(in the rows, 128 means zero)
Known rows:
breskun: [112 158 126 131 134  98 106 142 127  57 133 126 110 134 157 107 103 104
 111 118 115 122 131 126 148 124 127 124 132 109 149]
lafon: [122 130 132 171 112 150 170 134 161 147 131 135  80 127 108 135 158 118
 137 118 133 142 119 134  97 115 140 122 139 159 128]
naplo: [112 106 132 144  96 158 143 118 124 222 127 135  70 137 116 133 115 197
 130 171 118 145 157 128 138 141 127 126 131 113  84]
buvis: [139 123 138 136 142 131 162 143  88 183 115 115 130 144  97 127 155 133
 135 132 111 116 112 129 131 137 128 134 124 129 127]
flona: [151 125 134  90 139 123 116 122  85 113 107 121 199 136 113 118 136 159
 104 101 142 148 111 125 132 120 104 130 113 145 143]
foflus: [114 106 107 101 151 137 112 145  78  89 153 140 103  96 190  95  77 141
 114 128 140 132 133 117 136 127 138 123 128  95 114]
fegazi: [105 147 139 148 120 129 142 134 162 185 132 124 121 119 112 145 145  95
 152 136 123 104 148 130 148 126 136 122 131 131 123]
bizes: [114 133 134 142 120 133 154 137 150 177 126 122 115 131 113 150 143 120
 139 139 110 118 126 130 128 124 131 123 126 125 121]
tribru: [115 147 139 139 129 122 142 138 133 187 126 116 139 132  99 144 147 108
 148 140 110 102 140 129 155 132 131 130 124 121 123]
ruklan: [137  77 104 148 105 155 147 104 109 207 146 119 152 135  92 133 132 131
 167 143 125 139 117 120 111 137 148 131 141 111 114]
neklal: [144 113 119 133 136 142 135 137 101 149 139 139 101 101 103 166 142 144
 153 146 124 116 126 129 126 129 146 168 126 117  62]
kligim: [126 153 136 152 114 122 144 127 155 161 127 119 117 151  84 151 149 116
 144 148 111 120 136 133 132 133 136 136 129 129 126]
kisto: [123 140 134 141 140 128 151 137 140 185 127 125 114 128 116 149 146 118
 138 140 109 116 125 128 128 124 140 122 125 130 125]
skenis: [131 108 117  79 130 152 103 113 111 128 139 139 184  98 136 130 110 172
 119 119 169 156 140 119 123 116 123 129 115 131 107]
briral: [132  86 121 125 128 159 153 125  96 188 140 132 110 117 121 130 133 149
 152 153 140 126 133 127 118 139 140 141 131 120  94]
floram: [139 147 133 108 130 121  98 114 149 112 119 129 187 121 118 137 133 136
 113 104 146 142 131 126 129 115 118 120 118 154 141]
patrun: [140  89 122 129 123 154 148 121 103 181 138 131 111 126 112 134 135 147
 154 160 136 125 135 128 118 144 140 144 132 119  97]
skibe: [131 125 136 148 131 134 154 132 125 179 122 124 117 131 108 133 154 113
 145 130 120 113 123 131 126 134 133 129 133 139 126]
brekol: [132 104 117  82 111 141  98 101 140 108 134 136 177 118 132 144 108 171
 119 137 157 158 137 124 117 118 114 134 116 124 110]
skalo: [107 167 124 159 118 107 110 150 145  18 135 145  55 115 159 120 110 113
 103 102 122 144 128 131 130 102 130 134 141 132 124]
gusker: [111 135 136 143 124 130 150 137 154 180 125 121 121 129 115 149 145 112
 141 138 107 109 128 130 135 125 130 121 126 126 122]

Facts:
flona (δ fakam) (μ a) (φ i)
fopemir (χ deve) (μ d) (φ i)
breskun (δ vafir) (μ b) (φ h)
gokal (δ deve) (χ skalo) (μ c) (φ h)
pitro (δ klugol) (χ skugrak) (μ d) (φ i)
skastin (χ trazal) (μ a) (φ g)
klugol (δ foflus) (μ a) (φ h)
tribru (δ plestem) (χ dreklum) (μ b) (φ g)
vapagrol (δ breskun) (χ fliplin) (μ a) (φ g)
briral (χ skenis) (μ a) (φ g)
fakam (δ lesko) (μ a) (φ g)
bizes (δ skogo) (μ d) (φ g)
brekol (χ bele) (μ d) (φ i)
nitil (χ plosesko) (μ b) (φ h)
latratram (δ trebri) (χ minal) (μ a) (φ h)
klovur (δ teskir) (μ f) (φ h)
kisto (δ fopemir) (μ e) (φ g)
stoflem (δ zore) (χ niruk) (μ f) (φ h)
rubrem (δ patrun) (χ brekol) (μ a) (φ g)
skuvuk (χ gizi) (μ c) (φ i)
sebegu (χ zetrimok) (μ a) (φ g)
voflem (χ neklal) (μ a) (φ g)
teskir (δ zetrimok) (χ defetrok) (μ c) (φ h)
lafon (δ pledrir) (μ a) (φ g)
modo (χ duklu) (μ a) (φ h)
zenon (μ b) (φ g)
ragrek (χ kodabil) (μ f) (φ i)
pluvustik (χ munol) (μ c) (φ i)
sukledris (χ kemar) (μ d) (φ h)
toker (δ flobok) (χ klugol) (μ a) (φ i)
grestipan (δ dritivak) (μ d) (φ h)
skugrak (χ teskir) (μ e) (φ h)
gizi (δ lozel) (χ pafor) (μ c) (φ g)
plestem (δ kloklon) (μ a) (φ g)
zore (δ dreklum) (μ d) (φ g)
gresos (δ kavar) (μ a) (φ g)
grara (δ mebradro) (χ pledrir) (μ f) (φ g)
minal (δ sebegu) (χ lofen) (μ c) (φ g)
plosesko (δ stabrok) (μ a) (φ g)
niruk (δ ruklan) (χ flona) (μ b) (φ i)
nedrer (μ a) (φ g)
kaplor (δ gresos) (μ b) (φ g)
lozel (χ skibe) (μ a) (φ i)
suklo (χ vorar) (μ c) (φ h)
pubi (δ bobom) (μ c) (φ g)
flobok (δ vita) (χ kavar) (μ f) (φ h)
groza (δ grestipan) (χ gruploflok) (μ b) (φ g)
tedreklo (δ latratram) (μ a) (φ g)
floram (δ pulu) (χ gragigram) (μ c) (φ i)
flivesti (χ briflim) (μ a) (φ i)
flebis (δ tonur) (χ lozel) (μ f) (φ g)
plola (δ vimus) (μ a) (φ h)
flagur (δ kagil) (χ ruklan) (μ a) (φ i)
bele (δ klovur) (χ kaplor) (μ b) (φ h)
dremur (δ rubrem) (χ patrun) (μ a) (φ g)
nidol (δ steregrun) (χ lesko) (μ a) (φ i)
pulu (δ bika) (μ d) (φ g)
vita (δ munol) (μ a) (φ h)
dritivak (δ tribru) (μ a) (φ g)
skenis (χ pluvustik) (μ c) (φ i)
soflen (δ grestam) (χ mubes) (μ d) (φ i)
klosim (δ gragigram) (μ a) (φ h)
ploke (δ vapagrol) (χ foflus) (μ a) (φ h)
foflus (μ c) (φ h)
flinodros (δ zeflo) (χ plola) (μ a) (φ h)
rudupe (δ nitil) (χ toker) (μ b) (φ g)
runim (χ modo) (μ a) (φ g)
bovin (δ skalo) (μ c) (φ g)
rerik (χ kligim) (μ c) (φ g)
kagil (δ mogres) (χ runim) (μ a) (φ h)
zetrimok (δ fegazi) (χ naplo) (μ b) (φ g)
fotral (δ dazukis) (χ rubrem) (μ a) (φ g)
gritroklu (μ e) (φ g)
neklal (χ noplo) (μ c) (φ g)
stabrok (δ klosim) (χ rudupe) (μ d) (φ h)
draplen (δ klaba) (χ klaba) (μ f) (φ i)
ruklan (χ flepok) (μ a) (φ g)
sotum (δ skastin) (μ b) (φ h)
brobi (δ klasa) (χ groza) (μ c) (φ i)
sifus (δ rebak) (χ skastin) (μ a) (φ g)
defetrok (δ kisto) (χ stabrok) (μ a) (φ g)
kosil (δ vorar) (χ flagur) (μ b) (φ g)
ninom (δ kemar) (χ voflem) (μ a) (φ i)
nesti (δ briral) (χ sebegu) (μ f) (φ i)
trebri (δ sukledris) (χ stoflem) (μ a) (φ g)
breflefi (δ floram) (χ grurak) (μ a) (φ h)
tusto (δ negus) (χ flivesti) (μ d) (φ i)
lofen (δ pliton) (χ rerik) (μ f) (φ g)
fliplin (δ ruru) (χ nitil) (μ a) (φ g)
fegazi (δ flinodros) (χ breflefi) (μ b) (φ g)
duklu (δ plola) (χ gritroklu) (μ a) (φ g)
kligim (δ modo) (χ negus) (μ b) (φ g)
deve (δ minal) (χ ninom) (μ c) (φ g)
mubes (μ a) (φ h)
noplo (χ gokal) (μ f) (φ g)
vorar (δ budrin) (μ e) (φ i)
griste (δ breflefi) (χ buvis) (μ a) (φ h)
plibres (δ runim) (χ soski) (μ a) (φ g)
flepok (δ ploke) (χ pafemo) (μ e) (φ h)
derotrun (χ fakam) (μ f) (φ i)
grino (δ nedrer) (χ dremur) (μ d) (φ i)
kavar (δ kodabil) (μ a) (φ g)
bika (δ zenon) (μ d) (φ g)
vafir (δ zito) (χ soflen) (μ e) (φ g)
klaba (δ skugrak) (χ vapagrol) (μ a) (φ g)
rebak (δ fustok) (μ a) (φ i)
kemar (δ fliplin) (χ nesti) (μ a) (φ g)
bobom (μ a) (φ i)
grurak (δ tedreklo) (χ klovur) (μ a) (φ h)
mogres (δ voflem) (χ klasa) (μ a) (φ i)
tene (δ sifus) (μ b) (φ g)
staso (δ pafemo) (χ plibres) (μ b) (φ h)
mebradro (δ buvis) (χ vuplok) (μ b) (φ h)
briflim (μ a) (φ g)
flobrer (δ pubi) (χ bobom) (μ a) (φ g)
zestam (δ gusker) (χ brobi) (μ a) (φ i)
klasa (χ tonur) (μ a) (φ h)
dogrelik (μ c) (φ i)
fustok (δ nidol) (χ gagrel) (μ a) (φ i)
pafor (δ defetrok) (χ grara) (μ a) (φ g)
vuplok (δ lafon) (χ fustok) (μ b) (φ h)
gukesim (δ flivesti) (χ mogres) (μ f) (φ g)
ruru (δ brodrolu) (χ griste) (μ b) (φ g)
kloklon (δ dremur) (μ a) (φ g)
daki (δ grara) (χ briral) (μ d) (φ i)
pliton (δ flobrer) (χ grestam) (μ e) (φ h)
pledrir (δ bovin) (χ nidol) (μ b) (φ h)
zeflo (δ ninom) (χ vafir) (μ a) (φ h)
plezonu (χ zestam) (μ d) (φ i)
buvis (δ flona) (μ a) (φ g)
rozis (χ mebradro) (μ b) (φ h)
vimus (δ grurak) (μ f) (φ g)
brodrolu (δ suklo) (μ a) (φ g)
skibe (δ tusto) (χ vitupim) (μ a) (φ g)
grestam (δ kosil) (χ tribru) (μ a) (φ i)
kodabil (δ brekol) (χ plezonu) (μ a) (φ h)
gagrel (δ gizi) (χ gukesim) (μ b) (φ g)
tonur (δ zestam) (χ dazukis) (μ a) (φ i)
dazukis (δ dogrelik) (μ f) (φ g)
munol (δ soflen) (χ ploke) (μ a) (φ h)
dakel (δ gruploflok) (χ kosil) (μ b) (φ h)
negus (δ grino) (χ daki) (μ b) (φ i)
gragigram (δ lofen) (χ flobrer) (μ d) (φ h)
gusker (δ kaplor) (μ d) (φ g)
steregrun (μ a) (φ i)
patrun (χ steregrun) (μ a) (φ g)
gruploflok (μ e) (φ g)
daklur (χ fegazi) (μ a) (φ i)
dreklum (δ groza) (χ zito) (μ b) (φ g)
naplo (χ tusto) (μ f) (φ g)
skalo (δ flagur) (χ dotrir) (μ b) (φ h)
budrin (δ vuplok) (μ b) (φ h)
soski (χ sifus) (μ c) (φ h)
vitupim (δ dotrir) (χ skogo) (μ b) (φ i)
zito (δ skitru) (χ trebri) (μ c) (φ g)
lesko (δ toker) (χ kagil) (μ b) (φ i)
pafemo (δ fotral) (χ skuvuk) (μ a) (φ g)
dotrir (χ sukledris) (μ b) (φ i)
skogo (χ daklur) (μ c) (φ g)
trazal (δ pafor) (χ flobok) (μ d) (φ g)
skitru (δ kligim) (μ a) (φ g)

Rows:
No name comes twice in this set of rows, the named rows included.
[142 100 105  95 112 143  97  90 134 133 143 127 215 125 112 134 112 153
 128 123 159 163 127 118 109 123 131 124 121 128 131]	skuvuk
[127 125 108 118 122 119 101 125 109  49 148 133 101 135 154 111  85 140
 117 148 130 142 138 124 132 133 136 143 134  92 121]	rozis
[110 131 135 152 118 138 150 139 154 177 123 121 118 129 108 145 144 117
 141 132 110 107 124 132 134 134 128 122 125 128 120]	vimus
[112 128 133 149 114 140 151 139 150 174 124 122 119 133 106 144 143 122
 140 135 111 111 124 131 130 134 129 124 125 127 116]	gukesim
[116 148 145 114 106 122 101 110 149 157 105 135 144 130 141 128 116 182
  94 118 133 164 151 126 147 109  99 105 122 146 133]	tusto
[124 151 125 135 148 100 100 137 135  67 133 132 104 123 174 107 104  95
 113 117 116 113 132 127 141 130 134 116 135 119 151]	teskir
[142  93 126  95 143 167 167 124 124 145 145 129 116 137 132 128 134 130
 148 180 162 109 136 133  94 161 145 141 119 123 119]	runim
[146 132 130 113 122 134 123 119 125  83 114 131 169 136 108 123 141 158
 101  93 152 172 110 129 103 108 112 127 121 164 146]	grestam
[129 154 134 108 114 117 100 112 158  96 120 126 187 133 107 139 132 136
 113 111 145 150 137 128 135 113 113 127 119 147 143]	negus
[133 127 141 117 152 145 173 141 145 145 129 121 125 139 126 126 153  96
 142 149 145  94 126 136 108 150 137 125 119 143 148]	duklu
[124 135 132 110 112 128 102 114 161  99 117 128 186 124 118 139 128 141
 111 105 141 142 126 128 128 120 105 121 118 146 135]	draplen
[135 146 134 152 143 122 140 152 119 147 123 131 104 105  99 165 162 110
 146 119 106 100 118 132 139 119 139 151 125 137  91]	deve
[124 156 124 127 139  97 111 146 100  54 127 120 120 149 138 106 103 121
 103 120 105 131 119 125 148 127 125 130 126 102 151]	mebradro

Now the same nodes, written a new way:
Known rows:
flagur: [124 147 104 110 108 148 123 152 161  71 125 108 153 198]
skalo: [169 116 108 118 133 119 125 149 154  70 176  76 113 180]
ruklan: [106 133 135 163 117 135  80 138  58 205  80 153  96 111]
rozis: [146  83 106  78 165 120  94 152 108 165  99  85 116  71]
nedrer: [115 137 137 160 109 129  84 138  60 198  85 161  96 107]
rebak: [124 138 114  87 125 142 146 132 172  83 132 134 174 139]
ragrek: [117 139  99  71 127 125 112 142  83 171  18 128 148 133]
deve: [116 158 153 174 103 112 144 113 141 145  95 123 108 137]
lesko: [110  34 117  98 107 130 170 131 153  99 173 136 189  78]
gruploflok: [127 153 131 154 106 107 131 133  11 190  81 179  76 135]
mubes: [180 111  97  87 134 146 106 124  94 182 141 128 129  74]
fliplin: [111 161 156 162 153 135 117 118 137  87 125 141 101 174]
ruru: [103 128 165 155 122 119 118 135 168 104 118 125  75 135]
vorar: [110 176  77 134 142  98 188 167  96  80 205 115 185 211]
gizi: [113 154 150 182 113 123 142 114 119 125 115 128 115 135]
briral: [115 140 136 160 104 132  83 138  66 214  95 160  91 100]
buvis: [116  93 152 178  96 126 143 101 128 156 180 163 143 111]
grestam: [121  86 102 116  90 134 146 140 142 109 122 119 198 175]
negus: [122 112 119  85 111 133 146 144 179  69 149 129 142 110]
flobok: [154  54 106 108 130 127 167  88 136 153 175  91 191 100]
zetrimok: [118 146 163 151 124 111 125 132 149  91 132 152  71 146]

Rows:
No name comes twice in this set of rows, the named rows included.
[163 111  92  94 171 140 100 138  78 170 142 115 139  78]	modo
[153  76  96  90 176 136 106 149  71 140 146 111 121  68]	nitil
[119 145 135 174  97 140  97 129  62 192  78 149  85  82]	skogo
[119  47 116 105 106 145 163 109 134 108 120 139 215 111]	toker
[132 139 112  90 124 123 166 131 137  90  84 130 173 141]	brobi
[115 158 155 176 120 114 149 114 131 124 102 133 117 138]	zito
[121 178 160 151 127 121 113 120 155 115 112 148  89 165]	kemar
[163 144 114 100 158 122 161 112 156 120 139  82 155 103]	gokal
[116 140 137 159 106 127  77 140  67 214  68 152  91 124]	voflem
[127 135 120  81 145 126 148 132 149  77  93 138 178 166]	zestam
[116 153 117  96 133 129 161 131 162  87  81 103 175 127]	floram
[165 129  97  99 154 138 118 129  78 174  95 102 130  70]	soski
[132 134  93  82 125 141 115 154  70 148 100 170 152 107]	bobom

